Each row has two labels, one from each of two sets.
[ 30 -21 -25   7 -21 -47  38  35   6 -21  33   3 -47  34  13  -7  54   5
  23   2  -5  -9 -17  19  15  -7  36   4  35 -13 -38   9   6  11  -2  -5
   6   4 -50 -15 -19  -4   9] | Q270 & X
[ 15 -26 -58  -9 -22 -41  38  24  15  12  29   5 -59  25   9   8  69  16
   2 -14  15  -3 -22  34 -16 -11  21 -14  42 -12 -12  21   9  -6  -8  10
  12   8 -60  -9 -22 -30  31] | Q270 & M
[ 16 -19 -24  -8 -24 -15  28   6  15   9  22   9 -58  19   6  17  53   4
  27 -29  12  -3 -19  32   1 -19   5 -17  32  -3 -14  20  -4  10  -8  -1
  -6  13 -51 -12 -22  -5  35] | Q270 & X
[ 29 -15 -37  12 -22 -43  40  -4  23   9   7  10 -50  27 -16  31  68   8
  31 -19  15 -13 -28  51  50 -17  22   4  33  10 -25  -1   5  10 -16  -2
   5   0 -62   2 -17   0   9] | Q270 & X
[ 25 -18 -38   4 -25 -23  29  24  25   4  28  14 -49  11   9  11  51  -6
  29  -7  -5  -9 -12   4   8 -12  21 -10  22 -10 -28 -13   4  22   3 -12
  -8  18 -40 -25  -9  11  29] | Q270 & X
[  7 -15 -28  16 -17 -24  15  40  -7 -16  31  18 -36   7  13  10  55  13
   9   1  10   0 -30  55  19 -24  24   2  36  18  -8  -4   4   8 -19   8
  -5   2 -53 -13 -11   3  18] | Q270 & X
[ 14 -21 -18   1 -24 -31  18   5  26   3 -17   9 -51   6   6  21  56  -1
  19 -18  14   0 -15  17  15  -7  -3 -29  71   0 -14  10  -4  28 -17  -2
 -16  13 -31  -5 -25  -7  24] | Q270 & X
[ 21 -25 -23   1 -18 -20  37  33   9  12  24   3 -45  52 -13  10  60  15
  27 -18   6 -20 -25  30  22 -11  24 -68  56  -4  -6   7   8  -3 -18   0
   8  21 -36 -14 -22  -7  34] | Q270 & V
[ 18 -17 -44  12 -18  12  15  22  23   4  11 -13 -44  21  -2  19  62  10
  20 -15  18  -2 -16  15  25 -20  22 -28  32   4 -15  11  13   8 -10   0
  -8  13 -59 -12 -37  12  34] | Q270 & X
[ 27 -23 -33  -4 -30 -29  -8   3   9  12  24  10 -60  29  29  20  58   7
  17   0  17 -13 -18  26  17  -6  23 -11  37  -1 -32  14  12   1  -7   8
  -4  17 -49  -7 -18  11  15] | Q270 & X
[  1 -22 -13   5 -22 -24  36   7  12  -1  36  10 -45  48   3  18  88  18
  17   1  19 -10 -27  24  44  -4   6  -7  47   0 -14  21   7  -2 -13  -1
   1   7 -17  -7 -28  -7  27] | Q270 & X
[ 23 -32  -8 -20  -2 -19  37  20  19  13  13   2 -61  35   4  -8  58  20
  29   5  -3   7 -39  27  32 -26  25  -4  53  -1 -23  22   6  11 -14 -19
  18   6 -44 -19 -15  -3  10] | Q270 & X
[ 14 -22 -43  -5 -28 -20  25   9  41   5  30  11 -37  43  10  -3  70  27
  41 -10   6   3 -31  38  19   7  28  -4  42  -9 -25  18   9   2 -19  -5
   5  -3 -53  -8 -25   6   4] | Q270 & X
[  2 -19 -30   3 -20 -26  43  26   4  13  18  19 -35  13  22  18  65  24
  29  -2  18  -5 -12  31   3 -16  11 -14  33  -8  -9  16  10   8 -11 -24
   8   2 -57 -11 -28   1  14] | Q270 & X
[ 13 -16 -33   8 -21 -36  27  24   5   2  19  12 -42  13   9  19  67   6
  17  -4  11  14 -18   6  19 -14   8 -15  27   1 -12  16   3  -6 -11  -8
  11 -12 -51 -17 -19   9  19] | Q270 & X
[  3 -12 -53  11 -25 -33  35  16   9   5  17  33 -72   9  13  47  73  17
  27   0  49 -17  -6  32  12 -20  -5 -19  24  -3  12   0   0  18 -19   6
   2  -8 -64  13 -27   3  35] | Q270 & X
[ 29 -24 -49 -10 -33 -17  60  -3   9  -3  30  26 -61  22   9  28  57  14
  16  -3  11  -2 -10  39  24 -15  25 -13  37   3 -30   4  -5  17 -11   5
  -8  12 -67 -18 -16  -6  13] | Q270 & X
[ 18 -14 -45  -1  -6 -13  41  21   6  20  18   0 -51  56 -10 -25  59  26
  24  -9  13  -7 -24  13   9  -9  26  19  49  -8 -22  23  25  -5 -31  -4
  13  -8 -40 -27 -21  -9  15] | q972 & V
[ 22 -28 -40  -2 -13 -21  18  13  14   0  74   0 -50  23   3   7  64  16
  18 -11  16  -3 -22  36  32 -15  14 -16  41  -3 -21   1   5  19  -7  -8
 -21  15 -43 -11 -25   4  24] | Q270 & V
[ 18 -15 -25   0 -17  -9  39   8  14  -4  15  -2 -45  20  10  -2  33  19
   8   1   6  -7  -3  16  21   4  28   3  37   9 -22  16  -9   2 -10  -8
  -5  -6 -33 -12  -7   4  11] | Q270 & X
[ 14 -20 -28  -3 -27 -35  28  -1  14  -2   9   9 -44  13   1  23  65   5
  16  -3   1 -16  -6  39  16   1  17 -12  28  -3 -17  -3   2  21  -7   4
  -5  25 -47   2 -29   8  10] | Q270 & X
[  4 -16 -57   5 -26 -13  38  17   2   3  58  12 -58  38   9  -8  73  24
  24  -7   6   5 -14  26  20  -5  39  80  40   2 -32  18   6  22 -29   9
  -6  11 -55 -21 -20   4   4] | Q270 & X
[ -3 -20 -49  -7 -29 -31  23  16   7  -3  15   1 -54  19   4   3  62  21
  18   0   3  14 -31  13  12 -10  57  -9  35  -9 -15  24   1   7 -11   4
  13  -2 -68  -2 -28  13  23] | q972 & X
[ 19 -27 -52 -15 -26 -37  44   6   4   1  28   4 -38  51   8  -1  59  24
  28   0   8  -9 -21  44  12 -16  24 -14  50   5 -19  17   3  17 -21 -10
   2  16 -66 -13 -17   7  -1] | Q270 & X
[  0 -19 -29  10  -2 -28  31  26  -2   8  25   1 -51  14   8  30  65  23
  12   0  20 -13 -19  31  15 -16  -2  17  23  -4  -2   7  12  11 -17  -1
   1   2 -33  -5 -22  -1  22] | Q270 & X
[ 15 -22 -38   4 -34  -4  21  20   8  -9  19 -10 -54  22  13   8  69  14
   8  -3  20  16 -16  31  19  -9  31 -33  42 -18  -4  13   7  -1 -25  -5
   1  15 -57 -11 -32  -3  35] | Q270 & X
[ -1 -13 -30  -1 -30 -12  46  17  15  21  14  22 -48  23   8  11  68  16
  25 -13  26  -9 -31  33  17  -7  10  -8  20  -1 -13  26  20  15  -9   7
   0   0 -48 -20 -27 -10  34] | Q270 & X
